Here is a tiny trained network, its code and every weight. The questions are about switching its units off for an input and a target symbol, where a switched-off unit gives its printed mean instead of its output.

import numpy as np


def w(rows, s, z=0):
    codes = np.array(rows[::2]) - 128.0
    scale = np.full(codes.shape[1], s)
    scale[-1] = z or s
    return codes * scale


def f(y):
    return y / 2 * (1 + np.tanh(0.7978845608 * (y + 0.044715 * y**3)))


def softmax(a):
    e = np.exp(a - a.max(-1, keepdims=True))
    return e / e.sum(-1, keepdims=True)


def log_softmax(a):
    a = a - a.max(-1, keepdims=True)
    return a - np.log(np.exp(a).sum(-1, keepdims=True))


def net(x, mask):
    ids = ['ΔΞΣαβγεζηθμπφψω'.index(c) for c in x.split()]
    T = len(ids)
    res = E[ids] + P[:T]
    u = 0
    for l in range(2):
        r = res
        for j in range(3):
            rows = slice(2 * j, 2 * j + 2)
            q, k, v = (r @ M[l][rows].T for M in (Q, K, V))
            z = softmax(np.where(np.tri(T) > 0, q @ k.T / 2**0.5, -1e9)) @ v
            o = O[l][rows]
            res = res + np.where(mask[u + j], z, o[:, -1]) @ o[:, :-1]
        u += 3
        y = f(res @ A[l][:, :-1].T + A[l][:, -1])
        res = res + np.where(mask[u : u + 4], y, B[l][:, -1]) @ B[l][:, :-1]
        u += 4
    return log_softmax(res[-1] @ U[:, :-1].T + U[:, -1])


Q, K, V, O, A, B = {}, {}, {}, {}, {}, {}
E = w([
[164,65,165],'Δ',
[13,158,62],'Ξ',
[101,182,24],'Σ',
[96,133,192],'α',
[246,183,163],'β',
[89,195,50],'γ',
[104,127,175],'ε',
[133,87,146],'ζ',
[250,98,107],'η',
[25,203,69],'θ',
[108,105,149],'μ',
[142,168,24],'π',
[105,116,173],'φ',
[158,87,192],'ψ',
[111,183,24],'ω',
],0.017)
P = w([
[177,41,138],'0',
[86,215,246],'1',
[104,228,251],'2',
[96,216,255],'3',
[99,211,241],'4',
[107,194,239],'5',
],0.0081)
Q[0] = w([
[139,149,99],'0.h0',
[250,112,140],'0.h0',
[107,117,81],'0.h1',
[107,77,63],'0.h1',
[102,62,205],'0.h2',
[117,131,110],'0.h2',
],0.017)
K[0] = w([
[128,111,104],'0.h0',
[143,247,3],'0.h0',
[125,136,161],'0.h1',
[126,177,144],'0.h1',
[118,74,186],'0.h2',
[119,126,117],'0.h2',
],0.023)
V[0] = w([
[147,154,72],'0.h0',
[146,61,157],'0.h0',
[40,218,187],'0.h1',
[103,1,28],'0.h1',
[2,33,228],'0.h2',
[48,83,85],'0.h2',
],0.0076)
O[0] = w([
[62,155,162,6],'0.h0',
[173,85,154,154],'0.h0',
[165,249,119,160],'0.h1',
[117,61,33,136],'0.h1',
[254,156,90,237],'0.h2',
[141,105,174,78],'0.h2',
],0.0068,0.002)
A[0] = w([
[175,116,75,254],'0.n0',
[185,122,200,136],'0.n1',
[155,149,36,192],'0.n2',
[143,250,139,136],'0.n3',
],0.013,0.0051)
B[0] = w([
[122,117,194,152],'0.n0',
[109,110,185,181],'0.n1',
[9,135,157,144],'0.n2',
[136,81,110,252],'0.n3',
],0.013)
Q[1] = w([
[137,150,39],'1.h0',
[105,123,157],'1.h0',
[146,154,152],'1.h1',
[80,143,110],'1.h1',
[210,95,228],'1.h2',
[165,3,166],'1.h2',
],0.017)
K[1] = w([
[153,152,108],'1.h0',
[101,99,125],'1.h0',
[132,175,71],'1.h1',
[89,107,165],'1.h1',
[113,6,147],'1.h2',
[101,52,140],'1.h2',
],0.024)
V[1] = w([
[122,112,207],'1.h0',
[156,92,141],'1.h0',
[94,170,156],'1.h1',
[159,163,116],'1.h1',
[80,245,138],'1.h2',
[146,197,214],'1.h2',
],0.012)
O[1] = w([
[48,149,65,255],'1.h0',
[112,77,89,146],'1.h0',
[121,77,128,155],'1.h1',
[98,99,122,24],'1.h1',
[66,222,178,64],'1.h2',
[20,54,255,114],'1.h2',
],0.0088,0.008)
A[1] = w([
[124,137,218,172],'1.n0',
[156,67,119,7],'1.n1',
[190,56,129,153],'1.n2',
[11,203,124,31],'1.n3',
],0.011,0.018)
B[1] = w([
[139,247,115,224],'1.n0',
[23,255,6,157],'1.n1',
[148,138,177,253],'1.n2',
[173,27,65,199],'1.n3',
],0.0097,0.012)
U = w([
[44,176,66,170],'Δ',
[74,211,113,127],'Ξ',
[183,168,119,109],'Σ',
[77,129,177,123],'α',
[3,172,144,17],'β',
[147,148,169,143],'γ',
[124,105,173,175],'ε',
[192,74,120,149],'ζ',
[207,132,73,4],'η',
[190,121,184,139],'θ',
[206,61,158,157],'μ',
[249,105,137,110],'π',
[153,74,174,174],'φ',
[60,73,137,75],'ψ',
[189,158,125,112],'ω',
],0.012,0.011)

Each question gives the input, a string of symbols that net reads in full, and the target symbol t.
The units are the heads (2 rows each of Q, K, V and O) and the neurons (one row each of A and B). Each row of codes is followed by its name. A weight is (code - 128) times the scale printed after its matrix; where a second scale follows, it is the last column's (O, A, B and U).
mask holds one flag per unit, layer by layer, with each layer's heads first. A switched-off unit (its flag False) gives its mean, the last column of its rows in O or B, instead of its output. The means were averaged over made-up inputs and are rounded, as every weight is.
A unit's drop is (log p(t) with every unit on - log p(t) with that unit switched off) / (log p(t) with every unit on - log p(t) with every unit switched off).
The circuit of an input: a set's keep is (log p(t) with only the set's units on - log p(t) with every unit switched off) / (log p(t) with every unit on - log p(t) with every unit switched off). Starting from the 12 units with the biggest drops (on a tie, the unit counted first), units are removed one at a time, each time the one whose removal leaves the highest keep (on an exact tie, the one counted first), for as long as the keep stays at least 0.8.
circuit, biggest first: the units of the circuit, biggest drop first
k most important neurons: the k neurons with the biggest drops, biggest first
heads that matter: for each layer, one digit per head in row order, 1 if its drop is at least 0.15 and else 0, layers parted by /
input Δ α Δ, target Δ: circuit, biggest first : 1.n1; 1.h0; 0.h1; 1.h2
input Ξ β μ, target Ξ: 2 most important neurons : 0.n3; 0.n2
input θ ψ Ξ ζ ψ, target θ: heads that matter : 011 / 101
input ζ φ β, target ζ: circuit, biggest first : 1.h2; 0.n0; 1.h0; 0.h2
input π φ ω ψ ζ, target π: circuit, biggest first : 0.h2; 1.h2
input ψ α φ Δ π ζ, target ψ: 4 most important neurons : 0.n1; 0.n3; 0.n0; 1.n1
input ψ φ η ζ μ, target ψ: 4 most important neurons : 0.n3; 0.n1; 0.n0; 1.n1
input μ ε α, target μ: heads that matter : 010 / 001
input η η μ, target η: circuit, biggest first : 0.h1; 1.h2; 1.n1
input β ω θ μ ζ ψ, target β: heads that matter : 010 / 101
input α Ξ Δ, target α: heads that matter : 000 / 101
input ψ ζ ε α ω ε, target ψ: heads that matter : 100 / 101
input Δ ε Ξ ε, target Δ: heads that matter : 110 / 101
input π ω Ξ η γ α, target π: heads that matter : 011 / 001
input μ ω Ξ Δ ε, target μ: 2 most important neurons : 0.n3; 1.n0
input φ Σ φ, target φ: circuit, biggest first : 1.h2; 0.n3; 0.n1; 0.h2
input η θ ζ, target η: heads that matter : 011 / 001
input θ η η Δ, target θ: heads that matter : 011 / 100
input β μ μ θ ε, target β: 3 most important neurons : 0.n3; 0.n1; 1.n0
input μ α ω α Σ μ, target μ: heads that matter : 010 / 001
input ζ μ φ, target ζ: 2 most important neurons : 0.n3; 0.n0
input α β ψ, target α: most important neuron : 0.n3
input β Ξ β, target β: 3 most important neurons : 0.n3; 0.n1; 1.n0
input φ φ β, target φ: circuit, biggest first : 1.h2; 0.n3; 0.n1
